Here is a tiny trained network, its code and every weight. The questions are about switching its units off for an input and a target symbol, where a switched-off unit gives its printed mean instead of its output.

import numpy as np


def w(rows, s, z=0):
    codes = np.array(rows[::2]) - 128.0
    scale = np.full(codes.shape[1], s)
    scale[-1] = z or s
    return codes * scale


def norm(h):
    return h / np.sqrt((h * h).mean(-1, keepdims=True) + 1e-5)


def f(y):
    return np.maximum(y, 0)


def softmax(a):
    e = np.exp(a - a.max(-1, keepdims=True))
    return e / e.sum(-1, keepdims=True)


def log_softmax(a):
    a = a - a.max(-1, keepdims=True)
    return a - np.log(np.exp(a).sum(-1, keepdims=True))


def net(x, mask):
    ids = ['αγεζημξπτφψω'.index(c) for c in x.split()]
    T = len(ids)
    res = E[ids] + P[:T]
    r = norm(res)
    for j in range(2):
        rows = slice(3 * j, 3 * j + 3)
        q, k, v = (r @ M[0][rows].T for M in (Q, K, V))
        z = softmax(np.where(np.tri(T) > 0, q @ k.T / 3**0.5, -1e9)) @ v
        o = O[0][rows]
        res = res + np.where(mask[j], z, o[:, -1]) @ o[:, :-1]
    y = f(norm(res) @ A[0][:, :-1].T + A[0][:, -1])
    res = res + np.where(mask[2:6], y, B[0][:, -1]) @ B[0][:, :-1]
    return log_softmax(norm(res)[-1] @ U[:, :-1].T + U[:, -1])


Q, K, V, O, A, B = {}, {}, {}, {}, {}, {}
E = w([
[169,80,50,86,55],'α',
[155,62,100,189,179],'γ',
[238,84,76,174,162],'ε',
[151,66,60,161,103],'ζ',
[111,214,163,51,98],'η',
[35,111,121,110,90],'μ',
[235,137,153,101,186],'ξ',
[74,203,165,160,169],'π',
[194,131,138,164,161],'τ',
[228,174,117,136,130],'φ',
[251,109,101,90,112],'ψ',
[190,50,107,104,133],'ω',
],0.0023)
P = w([
[84,129,230,175,37],'0',
[175,95,85,116,184],'1',
[199,113,76,152,130],'2',
[92,105,158,88,171],'3',
[148,106,69,96,204],'4',
[178,186,19,166,127],'5',
[97,130,133,118,117],'6',
[119,72,94,42,236],'7',
[158,160,8,113,173],'8',
[137,201,52,193,67],'9',
[119,49,218,92,152],'10',
[140,114,5,52,246],'11',
[214,180,46,212,106],'12',
[106,100,133,123,104],'13',
],0.0024)
Q[0] = w([
[29,190,185,144,52],'h0',
[247,108,67,187,89],'h0',
[136,169,125,173,96],'h0',
[78,158,161,136,119],'h1',
[176,92,123,130,151],'h1',
[195,110,70,151,149],'h1',
],0.015)
K[0] = w([
[126,110,66,40,248],'h0',
[113,91,240,137,103],'h0',
[119,77,148,95,147],'h0',
[140,124,79,92,171],'h1',
[138,132,151,164,87],'h1',
[125,111,184,144,89],'h1',
],0.017)
V[0] = w([
[48,233,158,148,189],'h0',
[9,52,82,160,111],'h0',
[131,149,118,2,51],'h0',
[82,77,204,53,160],'h1',
[138,44,138,98,147],'h1',
[148,37,206,84,189],'h1',
],0.0071)
O[0] = w([
[128,196,199,157,106,2],'h0',
[66,132,149,48,126,131],'h0',
[95,76,138,167,255,79],'h0',
[161,101,229,108,162,95],'h1',
[168,117,139,88,157,120],'h1',
[220,102,186,95,147,132],'h1',
],0.0099,0.0034)
A[0] = w([
[188,145,103,111,2,1],'n0',
[81,132,75,93,84,126],'n1',
[144,145,134,176,120,143],'n2',
[187,123,148,106,148,183],'n3',
],0.011,0.0058)
B[0] = w([
[81,3,165,168,141,220],'n0',
[161,240,138,101,136,254],'n1',
[102,208,124,113,138,177],'n2',
[124,200,157,135,106,198],'n3',
],0.0072,0.0056)
U = w([
[60,70,91,115,206,176],'α',
[149,84,185,52,31,67],'γ',
[179,68,51,118,42,64],'ε',
[94,193,68,30,118,131],'ζ',
[85,152,176,191,226,144],'η',
[61,129,218,65,186,107],'μ',
[245,163,175,165,129,135],'ξ',
[88,210,207,162,43,57],'π',
[121,50,156,184,85,250],'τ',
[120,180,39,222,115,70],'φ',
[167,72,88,158,178,177],'ψ',
[210,78,173,54,189,154],'ω',
],0.012,0.0024)

Each question gives the input, a string of symbols that net reads in full, and the target symbol t.
The units are the heads (3 rows each of Q, K, V and O) and the neurons (one row each of A and B). Each row of codes is followed by its name. A weight is (code - 128) times the scale printed after its matrix; where a second scale follows, it is the last column's (O, A, B and U).
mask holds one flag per unit, heads first, then neurons. A switched-off unit (its flag False) gives its mean, the last column of its rows in O or B, instead of its output. The means were averaged over made-up inputs and are rounded, as every weight is.
A unit's drop is (log p(t) with every unit on - log p(t) with that unit switched off) / (log p(t) with every unit on - log p(t) with every unit switched off).
The circuit of an input: a set's keep is (log p(t) with only the set's units on - log p(t) with every unit switched off) / (log p(t) with every unit on - log p(t) with every unit switched off). Starting from all 6 units, units are removed one at a time, each time the one whose removal leaves the highest keep (on an exact tie, the one counted first), for as long as the keep stays at least 0.8.
units of the circuit, in order: the units of the circuit, biggest drop first
unit that matters most: the unit with the biggest drop
k most important neurons: the k neurons with the biggest drops, biggest first
which heads matter: for each layer, one digit per head in row order, 1 if its drop is at least 0.15 and else 0, layers parted by /
drop when u is switched off: that unit's drop, to one decimal
input τ π ζ τ φ π π π φ, target τ: which heads matter	10
input ζ ω φ α α π, target α: which heads matter	10
input τ φ ξ, target τ: unit that matters most	n0
input ψ ψ ω ω ω η, target ω: which heads matter	11
input ζ ω π ε ξ ω ζ π ω τ, target ζ: which heads matter	10
input τ γ ζ ζ τ π ξ ζ, target τ: units of the circuit, in order	h0, n0
input φ ψ ζ ζ ε γ μ, target ε: which heads matter	10
input ξ η φ ξ τ γ π ζ ω ψ τ γ, target ξ: units of the circuit, in order	h1, h0
input π ζ ψ ζ γ η ξ ξ μ ζ ξ, target π: which heads matter	10
input π ζ ψ μ α φ γ, target π: which heads matter	10
input ξ ε α α ζ ξ ψ, target ξ: which heads matter	11
input φ ξ ζ ξ η φ π ζ ζ ζ π ζ, target φ: units of the circuit, in order	h0, h1
input ζ ζ ω ζ μ ω ψ π, target ω: which heads matter	01
input γ ω α π ζ ξ φ π φ τ ω ψ, target γ: which heads matter	10
input ξ φ ξ π ζ, target ξ: units of the circuit, in order	h1, h0
input α π ζ π ζ ξ π ζ π γ ζ, target α: units of the circuit, in order	h0
input φ τ ζ φ, target φ: which heads matter	11
input ψ ω ω ω γ α η, target γ: units of the circuit, in order	h0, n0
input ω π ζ ζ, target ω: which heads matter	01
input ζ ζ μ ω φ γ, target ζ: units of the circuit, in order	h0
input ε η ζ ω ζ φ φ ζ α η φ φ ζ, target ε: 2 most important neurons	n0, n1
input τ ξ π, target τ: drop when n0 is switched off	0.7
input τ ω ω ζ ψ γ ω ξ ψ ζ, target τ: drop when n3 is switched off	0.0
input η η π α π φ π, target π: drop when h0 is switched off	1.2
